Below are the code and all the weights of a small trained network. Each question names an input and a class and asks about switching units off, where a switched-off unit gives its printed mean instead of its output.

import numpy as np


def w(rows, s, z=0):
    codes = np.array(rows[::2]) - 128.0
    scale = np.full(codes.shape[1], s)
    scale[-1] = z or s
    return codes * scale


def norm(h):
    return h / np.sqrt((h * h).mean(-1, keepdims=True) + 1e-5)


def f(y):
    return np.maximum(y, 0)


def log_softmax(a):
    a = a - a.max(-1, keepdims=True)
    return a - np.log(np.exp(a).sum(-1, keepdims=True))


def net(x, mask):
    res = np.array(x, float).reshape(1, 7) / 4 @ E
    u = 0
    for l in range(2):
        y = f(norm(res) @ A[l][:, :-1].T + A[l][:, -1])
        res = res + np.where(mask[u : u + 6], y, B[l][:, -1]) @ B[l][:, :-1]
        u += 6
    return log_softmax(norm(res)[-1] @ U[:, :-1].T + U[:, -1])


A, B = {}, {}
E = w([
[131,155,119,117,121,110,159,172,125,110],'x0',
[143,126,131,133,149,133,125,129,120,131],'x1',
[136,157,97,126,138,147,134,146,133,138],'x2',
[24,183,244,106,196,155,150,174,185,197],'x3',
[161,200,101,254,138,75,58,134,182,6],'x4',
[191,204,150,104,49,48,141,88,141,191],'x5',
[138,130,140,150,138,135,128,129,92,134],'x6',
],0.0092)
A[0] = w([
[35,159,175,87,191,141,99,171,149,56,18],'0.n0',
[254,155,137,94,77,84,151,103,137,109,123],'0.n1',
[99,102,37,166,117,91,157,114,109,16,6],'0.n2',
[206,15,56,68,58,153,168,133,39,147,87],'0.n3',
[54,53,109,144,98,228,218,212,151,153,230],'0.n4',
[173,9,57,56,115,97,176,155,94,157,78],'0.n5',
],0.0067,0.0024)
B[0] = w([
[173,72,180,172,122,181,173,131,94,104,201],'0.n0',
[70,167,149,85,98,183,152,65,127,137,229],'0.n1',
[167,69,2,138,204,104,22,196,76,167,210],'0.n2',
[159,220,147,184,64,169,84,176,212,150,255],'0.n3',
[92,24,161,169,176,163,189,65,79,114,232],'0.n4',
[73,165,139,190,75,212,130,169,140,93,218],'0.n5',
],0.0091,0.0068)
A[1] = w([
[218,213,70,151,49,69,116,94,161,50,4],'1.n0',
[149,178,201,211,198,68,138,136,171,93,120],'1.n1',
[25,82,158,47,178,121,184,147,72,245,65],'1.n2',
[221,155,39,102,118,75,91,2,62,24,144],'1.n3',
[51,177,164,175,191,85,101,163,225,73,114],'1.n4',
[103,40,118,223,162,160,117,212,142,132,197],'1.n5',
],0.0075,0.0044)
B[1] = w([
[54,94,229,99,182,149,213,118,123,147,210],'1.n0',
[134,159,130,143,56,190,115,142,157,150,186],'1.n1',
[224,147,133,82,163,43,149,111,96,140,199],'1.n2',
[96,141,121,47,203,118,112,105,10,95,214],'1.n3',
[116,179,146,204,80,178,126,103,135,161,182],'1.n4',
[115,89,79,131,102,124,102,158,182,87,254],'1.n5',
],0.012,0.0091)
U = w([
[101,44,118,217,94,199,80,205,171,67,179],'0',
[65,57,198,75,225,156,180,99,37,92,157],'1',
[91,213,181,140,45,162,122,98,146,168,254],'2',
[220,158,191,70,131,15,163,138,153,230,6],'3',
[133,72,38,158,189,73,6,172,102,24,3],'4',
],0.011,0.0032)

Each question gives the input, the list of numbers given to net, and the class t.
The units are the neurons (one row each of A and B). Each row of codes is followed by its name. A weight is (code - 128) times the scale printed after its matrix; where a second scale follows, it is the last column's (A, B and U).
mask holds one flag per neuron, layer by layer. A switched-off neuron (its flag False) gives its mean, the last column of its row in B, instead of its output. The means were averaged over made-up inputs and are rounded, as every weight is.
A unit's drop is (log p(t) with every unit on - log p(t) with that unit switched off) / (log p(t) with every unit on - log p(t) with every unit switched off).
The circuit of an input: a set's keep is (log p(t) with only the set's units on - log p(t) with every unit switched off) / (log p(t) with every unit on - log p(t) with every unit switched off). Starting from all 12 units, units are removed one at a time, each time the one whose removal leaves the highest keep (on an exact tie, the one counted first), for as long as the keep stays at least 0.8.
circuit, biggest first: the units of the circuit, biggest drop first
most important unit: the unit with the biggest drop
k most important neurons: the k neurons with the biggest drops, biggest first
k most important neurons of layer l: the k neurons of layer l with the biggest drops, biggest first
drop of u: that unit's drop, to one decimal
input [4,1,-1,-1,3,6,1], class 1: most important unit	0.n3
input [-7,-6,-5,2,0,2,6], class 3: 2 most important neurons of layer 0	0.n3; 0.n5
input [-3,-6,-2,-4,0,1,4], class 2: 3 most important neurons	0.n3; 0.n1; 0.n4
input [-8,-7,-7,-2,8,8,2], class 1: circuit, biggest first	1.n3; 1.n0
input [0,8,-7,-3,-7,8,6], class 2: circuit, biggest first	0.n3; 0.n5
input [-5,0,0,2,0,7,0], class 3: 4 most important neurons	0.n3; 0.n5; 1.n4; 1.n1
input [-6,-8,-6,0,-7,-6,1], class 0: 3 most important neurons of layer 1	1.n3; 1.n5; 1.n0
input [-5,-3,5,-2,-3,1,5], class 2: 3 most important neurons of layer 0	0.n3; 0.n2; 0.n0
input [3,-4,-8,-1,1,0,5], class 4: 2 most important neurons	0.n2; 1.n0
input [6,4,-5,7,0,6,0], class 3: circuit, biggest first	0.n3; 1.n2
input [0,7,0,-7,2,5,1], class 1: 2 most important neurons	1.n0; 1.n3
input [-2,-6,1,8,1,-3,-3], class 0: 4 most important neurons of layer 1	1.n3; 1.n5; 1.n0; 1.n1
input [1,-5,-2,6,1,-2,-5], class 0: 2 most important neurons	1.n3; 0.n1
input [5,7,-8,-1,3,-1,-3], class 4: circuit, biggest first	0.n2
input [-4,7,7,-1,-8,3,1], class 2: 2 most important neurons of layer 0	0.n3; 0.n5
input [4,-7,-3,-2,-8,-8,-5], class 0: 2 most important neurons	0.n3; 0.n5
input [-5,3,8,-5,7,1,-5], class 1: 2 most important neurons	1.n3; 1.n0
input [-4,4,-4,0,2,2,-1], class 1: 3 most important neurons	0.n3; 0.n5; 1.n3
input [5,7,-8,-4,2,1,2], class 1: 2 most important neurons	1.n0; 0.n1
input [0,-3,2,-4,7,3,-6], class 1: circuit, biggest first	1.n0
input [6,-8,4,6,-7,8,-6], class 3: drop of 1.n2	0.2
input [8,-3,6,3,-7,5,-7], class 3: drop of 1.n2	0.5
input [-6,-2,4,-8,-6,-3,1], class 0: drop of 1.n2	0.0
input [3,7,6,6,2,-2,7], class 0: 2 most important neurons of layer 0	0.n0; 0.n1
